Here is a tiny trained network, its code and every weight. The questions are about switching its units off for an input and a class, where a switched-off unit gives its printed mean instead of its output.

import numpy as np


def w(rows, s, z=0):
    codes = np.array(rows[::2]) - 128.0
    scale = np.full(codes.shape[1], s)
    scale[-1] = z or s
    return codes * scale


def norm(h):
    return h / np.sqrt((h * h).mean(-1, keepdims=True) + 1e-5)


def f(y):
    return np.maximum(y, 0)


def log_softmax(a):
    a = a - a.max(-1, keepdims=True)
    return a - np.log(np.exp(a).sum(-1, keepdims=True))


def net(x, mask):
    res = np.array(x, float).reshape(1, 8) / 4 @ E
    u = 0
    for l in range(3):
        y = f(norm(res) @ A[l][:, :-1].T + A[l][:, -1])
        res = res + np.where(mask[u : u + 5], y, B[l][:, -1]) @ B[l][:, :-1]
        u += 5
    return log_softmax(norm(res)[-1] @ U[:, :-1].T + U[:, -1])


A, B = {}, {}
E = w([
[70,164,65,25,105,170,45],'x0',
[232,129,231,244,77,96,95],'x1',
[79,87,144,115,145,164,154],'x2',
[159,172,119,86,241,62,54],'x3',
[2,137,119,168,94,47,140],'x4',
[109,136,97,163,81,98,148],'x5',
[85,193,105,180,215,149,176],'x6',
[140,44,106,150,155,79,190],'x7',
],0.0046)
A[0] = w([
[70,181,175,153,163,96,101,143],'0.n1',
[155,127,103,138,95,164,117,209],'0.n2',
[186,117,67,181,99,122,133,255],'0.n3',
[82,242,150,106,119,84,231,172],'0.n4',
[136,71,253,151,136,58,154,216],'0.n5',
],0.007,0.00082)
B[0] = w([
[9,98,139,215,87,84,221,201],'0.n1',
[183,197,29,132,155,41,161,172],'0.n2',
[96,254,110,86,192,28,117,198],'0.n3',
[164,42,110,216,134,53,160,212],'0.n4',
[153,147,207,98,166,196,119,254],'0.n5',
],0.008,0.0044)
A[1] = w([
[91,194,145,141,99,176,88,167],'1.n1',
[94,100,74,156,119,158,134,36],'1.n2',
[113,151,88,140,168,84,117,176],'1.n3',
[97,145,1,66,158,164,48,166],'1.n4',
[118,182,121,141,36,177,84,250],'1.n5',
],0.0074,0.0014)
B[1] = w([
[4,31,197,132,166,45,83,176],'1.n1',
[136,159,240,114,152,198,64,168],'1.n2',
[50,81,29,174,69,88,165,214],'1.n3',
[71,161,144,59,120,101,228,253],'1.n4',
[64,181,82,181,170,117,254,195],'1.n5',
],0.0069,0.0043)
A[2] = w([
[72,138,227,169,160,118,145,234],'2.n1',
[112,178,62,134,132,96,153,85],'2.n2',
[143,186,127,165,161,59,121,247],'2.n3',
[128,132,54,1,139,120,121,112],'2.n4',
[90,155,73,19,162,107,163,76],'2.n5',
],0.0081,0.0013)
B[2] = w([
[128,95,139,107,130,118,142,255],'2.n1',
[114,206,251,236,132,99,159,200],'2.n2',
[255,161,55,164,179,98,164,215],'2.n3',
[75,125,183,49,105,110,81,193],'2.n4',
[56,179,102,66,140,118,151,223],'2.n5',
],0.0084,0.0075)
U = w([
[141,64,18,99,68,166,84,4],'0',
[237,158,178,120,166,113,124,181],'1',
[109,41,151,99,128,167,178,176],'2',
[67,190,125,7,129,92,166,184],'3',
[156,117,88,93,126,197,84,12],'4',
[106,119,73,203,165,102,180,183],'5',
[132,119,138,126,91,205,58,18],'6',
],0.011,0.0042)

Each question gives the input, the list of numbers given to net, and the class t.
The units are the neurons (one row each of A and B). Each row of codes is followed by its name. A weight is (code - 128) times the scale printed after its matrix; where a second scale follows, it is the last column's (A, B and U).
mask holds one flag per neuron, layer by layer. A switched-off neuron (its flag False) gives its mean, the last column of its row in B, instead of its output. The means were averaged over made-up inputs and are rounded, as every weight is.
A unit's drop is (log p(t) with every unit on - log p(t) with that unit switched off) / (log p(t) with every unit on - log p(t) with every unit switched off).
The circuit of an input: a set's keep is (log p(t) with only the set's units on - log p(t) with every unit switched off) / (log p(t) with every unit on - log p(t) with every unit switched off). Starting from the 12 units with the biggest drops (on a tie, the unit counted first), units are removed one at a time, each time the one whose removal leaves the highest keep (on an exact tie, the one counted first), for as long as the keep stays at least 0.8.
units of the circuit, in order: the units of the circuit, biggest drop first
most important unit: the unit with the biggest drop
k most important neurons: the k neurons with the biggest drops, biggest first
k most important neurons of layer l: the k neurons of layer l with the biggest drops, biggest first
drop of u: that unit's drop, to one decimal
input [0,5,5,-1,5,-3,0,8], class 2: most important unit	0.n5
input [3,3,6,-5,4,-3,5,-7], class 2: units of the circuit, in order	(0.n3 2.n3 2.n5)
input [-1,-6,-5,2,-3,-2,8,-3], class 5: units of the circuit, in order	(0.n4 1.n3)
input [-4,-3,8,6,-1,1,0,-7], class 5: 2 most important neurons	(0.n1 1.n4)
input [-5,-6,5,-2,3,8,-5,-4], class 2: 2 most important neurons of layer 0	(0.n3 0.n2)
input [-5,6,-1,-6,5,-4,-2,-2], class 1: 2 most important neurons of layer 1	(1.n3 1.n4)
input [-2,-1,6,6,6,-3,-8,6], class 2: 3 most important neurons	(0.n3 1.n4 0.n5)
input [-3,0,-4,2,3,4,-7,0], class 1: 2 most important neurons	(1.n4 0.n5)
input [0,-2,-3,-3,-8,-3,2,7], class 3: 2 most important neurons of layer 0	(0.n4 0.n1)
input [-2,2,6,-4,-3,6,-4,0], class 1: 3 most important neurons	(0.n2 0.n3 1.n4)
input [-1,-2,-7,3,8,1,-7,0], class 5: 3 most important neurons	(1.n4 2.n4 2.n5)
input [6,-2,-1,8,7,-5,8,-4], class 5: 2 most important neurons	(0.n1 0.n4)
input [2,4,3,4,-4,-3,8,-6], class 5: 2 most important neurons	(0.n5 0.n1)
input [7,0,3,-1,2,6,7,-1], class 5: most important unit	0.n4
input [-6,7,8,-4,-3,2,-5,3], class 1: 2 most important neurons of layer 0	(0.n3 0.n1)
input [7,8,1,-1,8,-8,-8,0], class 2: drop of 0.n5	0.1
input [6,4,-3,-4,5,-8,2,7], class 2: drop of 2.n5	0.2
input [4,-1,-7,1,4,-5,5,-6], class 5: drop of 0.n4	0.2
input [-1,2,3,-4,-3,4,-8,-1], class 1: drop of 0.n2	0.4
input [-3,3,4,0,-6,4,3,2], class 1: most important neuron	(0.n5)
